Below is a small trained network, with its code and all its weights. Each question gives an input and a class and asks what happens when units are switched off, that is, made to give their printed mean instead of their output.

import numpy as np


def w(rows, s, z=0):
    codes = np.array(rows[::2]) - 128.0
    scale = np.full(codes.shape[1], s)
    scale[-1] = z or s
    return codes * scale


def f(y):
    return np.maximum(y, 0)


def log_softmax(a):
    a = a - a.max(-1, keepdims=True)
    return a - np.log(np.exp(a).sum(-1, keepdims=True))


def net(x, mask):
    res = np.array(x, float).reshape(1, 4) / 4 @ E
    y = f(res @ A[0][:, :-1].T + A[0][:, -1])
    res = res + np.where(mask, y, B[0][:, -1]) @ B[0][:, :-1]
    return log_softmax(res[-1] @ U[:, :-1].T + U[:, -1])


A, B = {}, {}
E = w([
[63,108,162,222,34,123,106,144,101,114,229,115],'x0',
[72,121,204,69,109,38,159,82,152,223,142,199],'x1',
[140,180,140,154,40,115,126,124,118,31,95,244],'x2',
[92,198,28,171,85,103,249,14,77,129,198,92],'x3',
],0.012)
A[0] = w([
[69,168,146,167,74,61,144,153,146,131,137,174,167],'N0',
[107,147,138,83,118,73,142,150,173,104,111,102,79],'N1',
[126,125,53,94,171,164,66,114,121,116,77,160,157],'N2',
[197,107,89,186,115,254,120,243,131,124,73,171,134],'N3',
[82,101,66,155,87,96,163,127,149,121,161,83,188],'N4',
[57,166,140,74,72,58,218,44,130,175,124,160,253],'N5',
[152,148,105,73,172,116,184,65,151,114,124,102,139],'N6',
[115,79,157,99,140,207,138,120,142,91,127,96,88],'N7',
[113,137,189,94,94,180,23,202,181,132,91,209,136],'N8',
[55,125,188,66,115,58,109,165,201,182,148,251,203],'N9',
],0.0082,0.0031)
B[0] = w([
[100,108,165,127,10,84,157,141,95,131,26,136,195],'N0',
[192,161,146,123,126,108,131,124,157,118,93,127,143],'N1',
[162,187,104,122,57,159,123,172,152,96,103,92,183],'N2',
[152,73,61,216,152,160,15,186,139,2,41,50,219],'N3',
[39,105,114,205,145,186,131,94,142,167,155,129,190],'N4',
[254,121,159,125,83,55,158,24,70,216,141,148,251],'N5',
[106,221,27,72,139,115,147,46,102,148,52,90,185],'N6',
[108,39,150,206,144,106,111,111,97,147,133,117,158],'N7',
[78,86,163,81,172,224,147,232,145,87,99,158,225],'N8',
[178,147,167,75,167,111,226,161,152,152,153,250,229],'N9',
],0.0083,0.018)
U = w([
[206,164,169,70,196,78,142,106,153,176,174,192,56],'0',
[113,113,210,87,155,202,130,223,168,108,115,171,194],'1',
[131,72,154,182,19,110,172,89,41,174,88,191,2],'2',
[162,115,88,178,118,204,1,176,147,54,92,83,206],'3',
[32,132,97,157,157,226,201,122,203,159,209,13,209],'4',
[58,38,146,138,212,128,36,158,105,190,113,127,58],'5',
[155,235,54,96,170,173,172,81,115,157,110,89,138],'6',
],0.0082,0.0022)

Each question gives the input, the list of numbers given to net, and the class t.
The units are the neurons (one row each of A and B). Each row of codes is followed by its name. A weight is (code - 128) times the scale printed after its matrix; where a second scale follows, it is the last column's (A, B and U).
mask holds one flag per neuron, in row order. A switched-off neuron (its flag False) gives its mean, the last column of its row in B, instead of its output. The means were averaged over made-up inputs and are rounded, as every weight is.
A unit's drop is (log p(t) with every unit on - log p(t) with that unit switched off) / (log p(t) with every unit on - log p(t) with every unit switched off).
The circuit of an input: a set's keep is (log p(t) with only the set's units on - log p(t) with every unit switched off) / (log p(t) with every unit on - log p(t) with every unit switched off). Starting from all 10 units, units are removed one at a time, each time the one whose removal leaves the highest keep (on an exact tie, the one counted first), for as long as the keep stays at least 0.8.
units of the circuit, in order: the units of the circuit, biggest drop first
k most important neurons: the k neurons with the biggest drops, biggest first
drop when u is switched off: that unit's drop, to one decimal
input [-4,-5,3,4], class 3: units of the circuit, in order -> [N5]
input [5,3,-4,-2], class 0: 2 most important neurons -> [N3; N8]
input [-4,7,-3,7], class 0: 2 most important neurons -> [N5; N3]
input [-7,-8,2,5], class 3: 3 most important neurons -> [N3; N5; N9]
input [8,-3,-2,1], class 4: 3 most important neurons -> [N5; N3; N4]
input [-1,8,3,-4], class 0: 2 most important neurons -> [N9; N5]
input [-4,-7,8,7], class 3: 3 most important neurons -> [N3; N9; N5]
input [8,0,4,-3], class 1: 2 most important neurons -> [N5; N8]
input [3,-2,2,-1], class 3: 2 most important neurons -> [N9; N5]
input [-6,-1,3,-4], class 3: 2 most important neurons -> [N3; N2]
input [2,-8,6,7], class 3: drop when N1 is switched off -> 0.0
input [7,8,7,-8], class 1: drop when N8 is switched off -> 1.3
input [4,8,8,-8], class 1: drop when N8 is switched off -> 2.8
input [3,-1,7,-2], class 1: units of the circuit, in order -> [N8]
